Below are the code and all the weights of a small trained network. Each question names an input and a class and asks about switching units off, where a switched-off unit gives its printed mean instead of its output.

import numpy as np


def w(rows, s, z=0):
    codes = np.array(rows[::2]) - 128.0
    scale = np.full(codes.shape[1], s)
    scale[-1] = z or s
    return codes * scale


def norm(h):
    return h / np.sqrt((h * h).mean(-1, keepdims=True) + 1e-5)


def f(y):
    return y / 2 * (1 + np.tanh(0.7978845608 * (y + 0.044715 * y**3)))


def log_softmax(a):
    a = a - a.max(-1, keepdims=True)
    return a - np.log(np.exp(a).sum(-1, keepdims=True))


def net(x, mask):
    res = np.array(x, float).reshape(1, 7) / 4 @ E
    u = 0
    for l in range(3):
        y = f(norm(res) @ A[l][:, :-1].T + A[l][:, -1])
        res = res + np.where(mask[u : u + 10], y, B[l][:, -1]) @ B[l][:, :-1]
        u += 10
    return log_softmax(norm(res)[-1] @ U[:, :-1].T + U[:, -1])


A, B = {}, {}
E = w([
[135,128,135],'x0',
[254,135,36],'x1',
[211,236,243],'x2',
[130,125,126],'x3',
[125,128,118],'x4',
[125,135,120],'x5',
[169,47,205],'x6',
],0.0076)
A[0] = w([
[77,57,111,133],'0.n1',
[165,83,123,185],'0.n2',
[168,44,205,164],'0.n3',
[79,71,48,52],'0.n4',
[104,48,96,24],'0.n5',
[67,188,75,123],'0.n6',
[196,183,137,77],'0.n7',
[175,10,184,161],'0.n8',
[107,39,97,3],'0.n9',
[80,81,127,60],'0.n10',
],0.012,0.0051)
B[0] = w([
[114,123,166,216],'0.n1',
[95,113,80,195],'0.n2',
[63,241,67,249],'0.n3',
[190,254,148,216],'0.n4',
[161,218,108,159],'0.n5',
[44,173,60,207],'0.n6',
[126,127,213,189],'0.n7',
[82,195,22,254],'0.n8',
[177,225,97,158],'0.n9',
[182,96,182,147],'0.n10',
],0.0087,0.0042)
A[1] = w([
[109,118,7,167],'1.n1',
[212,50,51,131],'1.n2',
[128,136,207,225],'1.n3',
[236,118,48,110],'1.n4',
[82,168,64,203],'1.n5',
[106,125,13,130],'1.n6',
[154,86,184,141],'1.n7',
[198,99,78,104],'1.n8',
[174,63,59,2],'1.n9',
[37,117,160,171],'1.n10',
],0.012,0.0051)
B[1] = w([
[50,209,235,223],'1.n1',
[182,8,206,154],'1.n2',
[47,106,174,175],'1.n3',
[90,2,183,180],'1.n4',
[29,130,125,254],'1.n5',
[117,199,223,211],'1.n6',
[170,164,240,123],'1.n7',
[104,30,208,143],'1.n8',
[115,45,164,128],'1.n9',
[116,47,140,185],'1.n10',
],0.0081,0.0092)
A[2] = w([
[229,14,115,77],'2.n1',
[214,141,21,103],'2.n2',
[110,55,1,177],'2.n3',
[185,105,52,75],'2.n4',
[86,107,191,110],'2.n5',
[43,81,199,100],'2.n6',
[183,154,32,20],'2.n7',
[30,104,52,125],'2.n8',
[125,122,155,166],'2.n9',
[205,147,46,1],'2.n10',
],0.0098,0.0064)
B[2] = w([
[82,72,186,138],'2.n1',
[120,42,155,112],'2.n2',
[164,145,244,115],'2.n3',
[112,84,190,109],'2.n4',
[180,107,161,202],'2.n5',
[225,74,171,255],'2.n6',
[114,73,196,112],'2.n7',
[93,116,144,210],'2.n8',
[115,126,115,176],'2.n9',
[228,40,198,116],'2.n10',
],0.011,0.0056)
U = w([
[182,242,168,111],'0',
[130,151,121,199],'1',
[146,38,110,205],'2',
[149,169,97,183],'3',
[109,190,8,57],'4',
[134,166,117,4],'5',
],0.011,0.0036)

Each question gives the input, the list of numbers given to net, and the class t.
The units are the neurons (one row each of A and B). Each row of codes is followed by its name. A weight is (code - 128) times the scale printed after its matrix; where a second scale follows, it is the last column's (A, B and U).
mask holds one flag per neuron, layer by layer. A switched-off neuron (its flag False) gives its mean, the last column of its row in B, instead of its output. The means were averaged over made-up inputs and are rounded, as every weight is.
A unit's drop is (log p(t) with every unit on - log p(t) with that unit switched off) / (log p(t) with every unit on - log p(t) with every unit switched off).
The circuit of an input: a set's keep is (log p(t) with only the set's units on - log p(t) with every unit switched off) / (log p(t) with every unit on - log p(t) with every unit switched off). Starting from the 12 units with the biggest drops (on a tie, the unit counted first), units are removed one at a time, each time the one whose removal leaves the highest keep (on an exact tie, the one counted first), for as long as the keep stays at least 0.8.
units of the circuit, in order: the units of the circuit, biggest drop first
most important unit: the unit with the biggest drop
top k neurons: the k neurons with the biggest drops, biggest first
top k neurons in layer l: the k neurons of layer l with the biggest drops, biggest first
drop of u: that unit's drop, to one decimal
input [-3,7,-7,7,3,3,5], class 0: units of the circuit, in order : (1.n6 0.n4)
input [-6,-6,-1,0,0,-4,2], class 2: most important unit : 1.n10
input [4,-5,-3,-3,2,3,-3], class 2: top 2 neurons : (0.n8 0.n3)
input [-8,8,0,-6,7,2,-4], class 2: units of the circuit, in order : (0.n3 1.n4)
input [4,-3,-8,7,-7,-4,-7], class 0: units of the circuit, in order : (0.n4 1.n6)
input [-7,-8,-3,-6,4,-6,-4], class 2: top 3 neurons : (0.n8 0.n3 1.n10)
input [-3,-1,1,-5,1,-8,8], class 4: units of the circuit, in order : (0.n3 0.n8)
input [7,4,-8,-2,3,5,6], class 0: units of the circuit, in order : (1.n6 0.n4)
input [7,-6,-8,4,-7,-2,3], class 0: top 3 neurons : (0.n8 0.n9 0.n5)
input [6,4,-8,3,1,3,-1], class 0: units of the circuit, in order : (0.n4 1.n6)
input [6,3,-1,6,-7,2,8], class 4: top 2 neurons : (0.n3 0.n8)
input [1,-6,-2,3,0,-3,1], class 2: top 3 neurons in layer 1 : (1.n10 1.n1 1.n6)
input [-3,4,0,-3,0,-4,1], class 2: top 2 neurons in layer 0 : (0.n6 0.n3)
input [1,5,-3,4,2,5,8], class 4: units of the circuit, in order : (0.n8)
input [1,-8,-2,-1,-6,7,-4], class 2: top 2 neurons in layer 1 : (1.n10 1.n1)
input [3,1,1,7,-1,8,8], class 4: top 2 neurons in layer 0 : (0.n3 0.n8)
input [5,8,-5,5,2,4,-2], class 2: drop of 0.n3 : 0.2
input [3,0,-7,1,0,7,3], class 0: drop of 1.n7 : 0.0
input [4,8,5,-6,6,-1,-2], class 2: drop of 0.n4 : 0.1
input [-4,-7,5,2,4,6,-7], class 2: drop of 1.n6 : 0.2
